Here is a tiny trained network, its code and every weight. The questions are about switching its units off for an input and a class, where a switched-off unit gives its printed mean instead of its output.

import numpy as np


def w(rows, s, z=0):
    codes = np.array(rows[::2]) - 128.0
    scale = np.full(codes.shape[1], s)
    scale[-1] = z or s
    return codes * scale


def f(y):
    return np.maximum(y, 0)


def log_softmax(a):
    a = a - a.max(-1, keepdims=True)
    return a - np.log(np.exp(a).sum(-1, keepdims=True))


def net(x, mask):
    res = np.array(x, float).reshape(1, 5) / 4 @ E
    y = f(res @ A[0][:, :-1].T + A[0][:, -1])
    res = res + np.where(mask, y, B[0][:, -1]) @ B[0][:, :-1]
    return log_softmax(res[-1] @ U[:, :-1].T + U[:, -1])


A, B = {}, {}
E = w([
[129,128,127,127,126,129,128,128,128,127,128],'x0',
[144,132,255,169,60,128,155,101,126,103,132],'x1',
[126,4,122,149,123,181,120,107,114,146,137],'x2',
[128,128,128,128,128,128,127,129,128,128,128],'x3',
[193,133,123,141,151,148,180,153,78,157,38],'x4',
],0.015)
A[0] = w([
[128,209,131,116,131,94,133,141,139,115,121,241],'N0',
[161,133,164,150,108,136,164,126,108,127,104,100],'N1',
[138,129,79,116,169,134,134,150,108,152,101,160],'N2',
[93,123,94,105,144,120,93,132,153,128,153,194],'N3',
[113,128,165,140,95,122,120,107,146,103,157,134],'N4',
[129,219,131,115,131,90,134,142,141,116,120,254],'N5',
[96,125,130,122,120,119,103,119,163,114,176,221],'N6',
[127,6,124,146,124,179,119,109,108,144,140,155],'N7',
[90,123,95,103,145,120,92,130,155,129,152,195],'N8',
[111,127,163,137,97,121,117,107,149,103,160,138],'N9',
[162,130,155,145,115,136,163,129,105,130,102,105],'N10',
[130,170,131,119,131,110,131,136,137,119,124,189],'N11',
[160,130,103,123,159,139,146,152,97,150,85,139],'N12',
],0.015,0.0065)
B[0] = w([
[138,188,153,69,142,8,125,164,134,76,145,231],'N0',
[192,174,191,173,136,137,143,108,70,111,68,194],'N1',
[141,84,56,70,195,134,135,178,200,170,173,209],'N2',
[75,170,109,124,154,142,63,108,53,117,137,214],'N3',
[134,86,137,147,56,102,182,102,195,98,164,203],'N4',
[140,186,151,69,144,1,128,168,134,76,139,243],'N5',
[66,129,123,128,87,119,98,70,131,86,200,223],'N6',
[117,69,86,192,104,253,128,75,124,189,98,254],'N7',
[62,174,104,131,159,143,53,93,44,118,133,216],'N8',
[128,85,128,149,57,102,169,98,194,103,171,204],'N9',
[193,165,181,157,152,143,139,117,75,122,69,187],'N10',
[138,164,140,96,139,54,135,154,132,98,128,183],'N11',
[197,93,97,94,186,139,179,173,186,172,130,201],'N12',
],0.0084,0.018)
U = w([
[69,191,122,95,160,91,58,136,27,92,163,246],'0',
[57,115,84,157,133,179,57,83,2,150,137,187],'1',
[167,140,93,79,183,86,166,203,252,143,138,130],'2',
[150,48,70,123,161,179,162,159,222,192,113,117],'3',
[122,136,173,106,66,71,174,133,235,86,192,103],'4',
[106,55,129,176,56,158,176,85,223,129,164,136],'5',
[164,188,206,131,143,91,159,150,31,95,41,28],'6',
[161,124,179,186,123,184,154,91,17,156,39,69],'7',
],0.0066,0.0013)

Each question gives the input, the list of numbers given to net, and the class t.
The units are the neurons (one row each of A and B). Each row of codes is followed by its name. A weight is (code - 128) times the scale printed after its matrix; where a second scale follows, it is the last column's (A, B and U).
mask holds one flag per neuron, in row order. A switched-off neuron (its flag False) gives its mean, the last column of its row in B, instead of its output. The means were averaged over made-up inputs and are rounded, as every weight is.
A unit's drop is (log p(t) with every unit on - log p(t) with that unit switched off) / (log p(t) with every unit on - log p(t) with every unit switched off).
The circuit of an input: a set's keep is (log p(t) with only the set's units on - log p(t) with every unit switched off) / (log p(t) with every unit on - log p(t) with every unit switched off). Starting from the 12 units with the biggest drops (on a tie, the unit counted first), units are removed one at a time, each time the one whose removal leaves the highest keep (on an exact tie, the one counted first), for as long as the keep stays at least 0.8.
circuit, biggest first: the units of the circuit, biggest drop first
most important unit: the unit with the biggest drop
top k neurons: the k neurons with the biggest drops, biggest first
drop when u is switched off: that unit's drop, to one decimal
input [-4,-8,6,3,1], class 3: most important unit : N2
input [8,-5,1,-4,-5], class 1: circuit, biggest first : [N5; N0]
input [1,-4,1,0,-1], class 1: circuit, biggest first : [N5; N0]
input [-4,-1,3,-5,-8], class 1: top 2 neurons : [N8; N3]
input [-3,-1,-2,-8,1], class 2: circuit, biggest first : [N8; N6]
input [2,3,-2,0,1], class 6: circuit, biggest first : [N2; N6]
input [2,8,5,3,-1], class 5: top 2 neurons : [N4; N9]
input [3,-5,-6,-8,1], class 2: top 3 neurons : [N2; N12; N6]
input [1,4,1,7,-2], class 5: circuit, biggest first : [N5; N0]
input [-6,-6,7,3,2], class 3: top 2 neurons : [N2; N12]
input [-3,0,-4,-5,7], class 2: top 3 neurons : [N12; N2; N8]
input [1,-6,-7,7,1], class 2: top 3 neurons : [N2; N12; N6]
input [-3,-7,3,-7,-1], class 1: top 2 neurons : [N8; N3]
input [-2,-1,7,3,8], class 3: circuit, biggest first : [N12]
input [-1,0,7,6,3], class 3: top 2 neurons : [N8; N3]
input [-5,7,8,-1,1], class 7: top 2 neurons : [N1; N10]
input [2,-3,6,-1,1], class 3: top 2 neurons : [N6; N2]
input [5,7,1,-4,-7], class 5: top 2 neurons : [N5; N0]
input [-2,0,8,1,5], class 3: top 2 neurons : [N12; N8]
input [-8,0,7,5,-5], class 1: most important unit : N8
input [7,5,-5,-3,1], class 6: drop when N2 is switched off : 0.4
input [4,0,1,-4,3], class 3: drop when N0 is switched off : 0.2
input [7,6,2,-5,4], class 7: drop when N9 is switched off : 0.0
